Here is a tiny trained network, its code and every weight. The questions are about switching its units off for an input and a class, where a switched-off unit gives its printed mean instead of its output.

import numpy as np


def w(rows, s, z=0):
    codes = np.array(rows[::2]) - 128.0
    scale = np.full(codes.shape[1], s)
    scale[-1] = z or s
    return codes * scale


def f(y):
    return np.maximum(y, 0)


def log_softmax(a):
    a = a - a.max(-1, keepdims=True)
    return a - np.log(np.exp(a).sum(-1, keepdims=True))


def net(x, mask):
    res = np.array(x, float).reshape(1, 8) / 4 @ E
    y = f(res @ A[0][:, :-1].T + A[0][:, -1])
    res = res + np.where(mask, y, B[0][:, -1]) @ B[0][:, :-1]
    return log_softmax(res[-1] @ U[:, :-1].T + U[:, -1])


A, B = {}, {}
E = w([
[163,106,209,149],'x0',
[52,118,108,87],'x1',
[123,191,187,113],'x2',
[69,198,125,47],'x3',
[50,81,171,110],'x4',
[112,184,92,95],'x5',
[83,101,10,144],'x6',
[50,35,130,126],'x7',
],0.011)
A[0] = w([
[213,191,161,129,176],'n0',
[143,27,198,181,175],'n1',
[52,152,253,86,209],'n2',
[59,82,48,130,203],'n3',
[77,141,222,69,128],'n4',
[189,74,214,156,254],'n5',
],0.011,0.0041)
B[0] = w([
[219,155,147,77,220],'n0',
[124,7,150,182,242],'n1',
[46,155,231,31,243],'n2',
[68,124,46,129,247],'n3',
[57,157,212,86,209],'n4',
[156,102,196,217,248],'n5',
],0.011,0.013)
U = w([
[232,211,139,110,162],'0',
[53,141,7,93,255],'1',
[52,173,227,53,42],'2',
[176,37,180,192,47],'3',
],0.014,0.0065)

Each question gives the input, the list of numbers given to net, and the class t.
The units are the neurons (one row each of A and B). Each row of codes is followed by its name. A weight is (code - 128) times the scale printed after its matrix; where a second scale follows, it is the last column's (A, B and U).
mask holds one flag per neuron, in row order. A switched-off neuron (its flag False) gives its mean, the last column of its row in B, instead of its output. The means were averaged over made-up inputs and are rounded, as every weight is.
A unit's drop is (log p(t) with every unit on - log p(t) with that unit switched off) / (log p(t) with every unit on - log p(t) with every unit switched off).
The circuit of an input: a set's keep is (log p(t) with only the set's units on - log p(t) with every unit switched off) / (log p(t) with every unit on - log p(t) with every unit switched off). Starting from all 6 units, units are removed one at a time, each time the one whose removal leaves the highest keep (on an exact tie, the one counted first), for as long as the keep stays at least 0.8.
units of the circuit, in order: the units of the circuit, biggest drop first
k most important neurons: the k neurons with the biggest drops, biggest first
drop of u: that unit's drop, to one decimal
input [-6,3,-7,8,2,-4,-1,4], class 1: units of the circuit, in order	[n3]
input [-8,5,2,7,-4,-1,-1,-2], class 1: units of the circuit, in order	[n5; n2]
input [-6,-8,0,4,6,4,3,-6], class 0: 2 most important neurons	[n3; n2]
input [3,0,-3,0,3,2,1,-7], class 0: 2 most important neurons	[n1; n2]
input [-7,-2,8,-5,1,7,-2,0], class 0: 2 most important neurons	[n2; n4]
input [2,7,2,-6,-3,5,-1,7], class 1: 3 most important neurons	[n5; n3; n0]
input [6,-4,-2,1,-3,-5,5,-6], class 0: 2 most important neurons	[n0; n1]
input [8,8,1,4,-7,-4,5,-2], class 1: 2 most important neurons	[n2; n5]
input [-8,-4,8,-2,-4,-1,3,1], class 0: 3 most important neurons	[n3; n1; n2]
input [3,0,-4,7,6,7,4,2], class 1: 3 most important neurons	[n3; n5; n0]
input [4,1,1,-2,7,-3,2,-7], class 3: 2 most important neurons	[n5; n1]
input [8,8,-4,-3,6,0,1,-7], class 3: 2 most important neurons	[n1; n5]
input [8,8,-3,0,-5,-1,2,-1], class 3: 2 most important neurons	[n2; n3]
input [7,-2,8,-4,0,3,-2,-8], class 0: units of the circuit, in order	[n0]
input [4,4,-5,-8,-6,4,0,-8], class 0: drop of n1	0.1
